Here is a tiny trained network, its code and every weight. The questions are about switching its units off for an input and a target symbol, where a switched-off unit gives its printed mean instead of its output.

import numpy as np


def w(rows, s, z=0):
    codes = np.array(rows[::2]) - 128.0
    scale = np.full(codes.shape[1], s)
    scale[-1] = z or s
    return codes * scale


def norm(h):
    return h / np.sqrt((h * h).mean(-1, keepdims=True) + 1e-5)


def f(y):
    return y / 2 * (1 + np.tanh(0.7978845608 * (y + 0.044715 * y**3)))


def softmax(a):
    e = np.exp(a - a.max(-1, keepdims=True))
    return e / e.sum(-1, keepdims=True)


def log_softmax(a):
    a = a - a.max(-1, keepdims=True)
    return a - np.log(np.exp(a).sum(-1, keepdims=True))


def net(x, mask):
    ids = ['ΓΣΨΩαβεζηλμξφ'.index(c) for c in x.split()]
    T = len(ids)
    res = E[ids] + P[:T]
    r = norm(res)
    for j in range(2):
        rows = slice(2 * j, 2 * j + 2)
        q, k, v = (r @ M[0][rows].T for M in (Q, K, V))
        z = softmax(np.where(np.tri(T) > 0, q @ k.T / 2**0.5, -1e9)) @ v
        o = O[0][rows]
        res = res + np.where(mask[j], z, o[:, -1]) @ o[:, :-1]
    y = f(norm(res) @ A[0][:, :-1].T + A[0][:, -1])
    res = res + np.where(mask[2:26], y, B[0][:, -1]) @ B[0][:, :-1]
    return log_softmax(norm(res)[-1] @ U[:, :-1].T + U[:, -1])


Q, K, V, O, A, B = {}, {}, {}, {}, {}, {}
E = w([
[158,164,80,89],'Γ',
[132,183,67,108],'Σ',
[114,120,79,151],'Ψ',
[75,166,24,53],'Ω',
[132,89,67,128],'α',
[56,151,143,109],'β',
[176,188,21,105],'ε',
[97,150,188,147],'ζ',
[55,131,19,169],'η',
[147,6,122,177],'λ',
[89,92,175,86],'μ',
[153,184,101,253],'ξ',
[101,177,165,152],'φ',
],0.024)
P = w([
[156,160,253,88],'0',
[120,94,8,134],'1',
[118,97,9,134],'2',
[118,92,14,133],'3',
[116,91,10,132],'4',
[125,91,10,133],'5',
[119,85,10,135],'6',
[123,87,10,136],'7',
[119,90,6,141],'8',
[124,84,8,137],'9',
],0.012)
Q[0] = w([
[200,161,220,102],'head 0',
[149,5,56,9],'head 0',
[159,219,209,15],'head 1',
[130,154,213,98],'head 1',
],0.012)
K[0] = w([
[151,60,107,173],'head 0',
[169,78,164,6],'head 0',
[88,67,58,177],'head 1',
[122,109,25,139],'head 1',
],0.016)
V[0] = w([
[218,18,155,77],'head 0',
[102,232,141,44],'head 0',
[124,219,94,5],'head 1',
[1,51,153,54],'head 1',
],0.0077)
O[0] = w([
[136,180,35,10,73],'head 0',
[140,160,57,181,251],'head 0',
[137,254,181,71,254],'head 1',
[33,139,108,121,147],'head 1',
],0.0089,0.0068)
A[0] = w([
[105,98,129,92,72],'neuron 0',
[119,135,146,19,75],'neuron 1',
[202,55,138,184,70],'neuron 2',
[166,44,206,140,25],'neuron 3',
[215,48,125,129,81],'neuron 4',
[171,78,127,190,22],'neuron 5',
[147,113,163,197,84],'neuron 6',
[200,89,139,7,79],'neuron 7',
[158,159,155,226,19],'neuron 8',
[181,75,92,43,120],'neuron 9',
[101,160,83,162,146],'neuron 10',
[186,153,90,117,145],'neuron 11',
[87,111,137,45,70],'neuron 12',
[86,122,154,47,50],'neuron 13',
[225,127,154,142,16],'neuron 14',
[102,109,139,155,155],'neuron 15',
[104,85,243,118,96],'neuron 16',
[101,68,54,97,122],'neuron 17',
[172,181,78,120,254],'neuron 18',
[106,123,134,90,212],'neuron 19',
[145,162,158,165,69],'neuron 20',
[114,151,135,109,113],'neuron 21',
[105,117,99,45,162],'neuron 22',
[76,84,125,70,138],'neuron 23',
],0.018,0.008)
B[0] = w([
[161,142,128,202,124],'neuron 0',
[189,112,56,172,138],'neuron 1',
[141,125,189,118,151],'neuron 2',
[25,89,168,139,133],'neuron 3',
[91,129,138,57,145],'neuron 4',
[126,164,165,139,141],'neuron 5',
[149,133,90,125,140],'neuron 6',
[182,2,186,142,136],'neuron 7',
[158,154,92,203,140],'neuron 8',
[178,28,105,126,157],'neuron 9',
[92,125,157,98,204],'neuron 10',
[107,130,149,72,175],'neuron 11',
[175,162,87,201,134],'neuron 12',
[109,175,66,161,130],'neuron 13',
[165,105,86,121,129],'neuron 14',
[104,139,116,114,140],'neuron 15',
[89,63,77,115,134],'neuron 16',
[80,119,165,84,198],'neuron 17',
[140,82,156,78,249],'neuron 18',
[111,116,109,147,156],'neuron 19',
[142,127,181,119,129],'neuron 20',
[106,129,115,120,134],'neuron 21',
[150,123,79,177,181],'neuron 22',
[100,139,165,146,146],'neuron 23',
],0.018,0.017)
U = w([
[187,109,132,94,109],'Γ',
[141,140,129,98,107],'Σ',
[125,132,142,141,195],'Ψ',
[101,131,34,106,66],'Ω',
[123,90,166,125,154],'α',
[85,249,145,98,133],'β',
[185,161,87,84,177],'ε',
[84,48,132,168,8],'ζ',
[68,159,120,124,64],'η',
[155,60,237,137,2],'λ',
[151,93,55,153,98],'μ',
[174,179,156,125,175],'ξ',
[139,138,139,148,242],'φ',
],0.021,0.0078)

Each question gives the input, a string of symbols that net reads in full, and the target symbol t.
The units are the heads (2 rows each of Q, K, V and O) and the neurons (one row each of A and B). Each row of codes is followed by its name. A weight is (code - 128) times the scale printed after its matrix; where a second scale follows, it is the last column's (O, A, B and U).
mask holds one flag per unit, heads first, then neurons. A switched-off unit (its flag False) gives its mean, the last column of its rows in O or B, instead of its output. The means were averaged over made-up inputs and are rounded, as every weight is.
A unit's drop is (log p(t) with every unit on - log p(t) with that unit switched off) / (log p(t) with every unit on - log p(t) with every unit switched off).
The circuit of an input: a set's keep is (log p(t) with only the set's units on - log p(t) with every unit switched off) / (log p(t) with every unit on - log p(t) with every unit switched off). Starting from the 12 units with the biggest drops (on a tie, the unit counted first), units are removed one at a time, each time the one whose removal leaves the highest keep (on an exact tie, the one counted first), for as long as the keep stays at least 0.8.
circuit, biggest first: the units of the circuit, biggest drop first
most important unit: the unit with the biggest drop
k most important neurons: the k neurons with the biggest drops, biggest first
which heads matter: for each layer, one digit per head in row order, 1 if its drop is at least 0.15 and else 0, layers parted by /
drop of u: that unit's drop, to one decimal
input Σ λ Ψ α μ ε ξ Γ λ β, target β: circuit, biggest first -> [neuron 9; head 1]
input η Γ Ω λ λ λ ξ ζ, target ζ: 2 most important neurons -> [neuron 16; neuron 3]
input Ω Γ Ω μ ξ, target β: which heads matter -> 01
input ξ Ω η Ω β λ α, target λ: circuit, biggest first -> [head 1; neuron 2]
input Ω λ ε φ Ω Ψ ξ ε Σ, target β: most important unit -> neuron 9
input β Γ Ω Γ ξ Ω Ω Ω ξ, target φ: circuit, biggest first -> [neuron 8; head 0]
input ξ Ω ε β, target β: circuit, biggest first -> [neuron 18; neuron 9]
input Ω Γ ξ, target ξ: which heads matter -> 10
input φ λ η λ α Γ ε Ω λ ξ, target φ: which heads matter -> 00
input λ Γ Γ ε μ, target μ: which heads matter -> 10
input ξ ξ ε Ω Ψ, target λ: which heads matter -> 01
input Ω μ α β η, target β: circuit, biggest first -> [head 1; neuron 9]
input λ λ λ ζ, target ζ: which heads matter -> 10
input α λ μ Ω Ω, target μ: which heads matter -> 10
input Γ ε Ω η Ω φ ξ, target ξ: which heads matter -> 00
input Ω Σ λ Ω ε Σ, target β: circuit, biggest first -> [head 1]
input ε Σ ζ φ, target φ: drop of neuron 18 -> 0.1
input Ω Ω Ω ε λ Σ β Σ Γ φ, target β: drop of neuron 1 -> 0.1
input Ω λ μ Γ Ω ζ Ψ Ψ ξ φ, target β: drop of head 1 -> 1.1
input μ μ Ω β μ, target μ: drop of head 0 -> 0.6
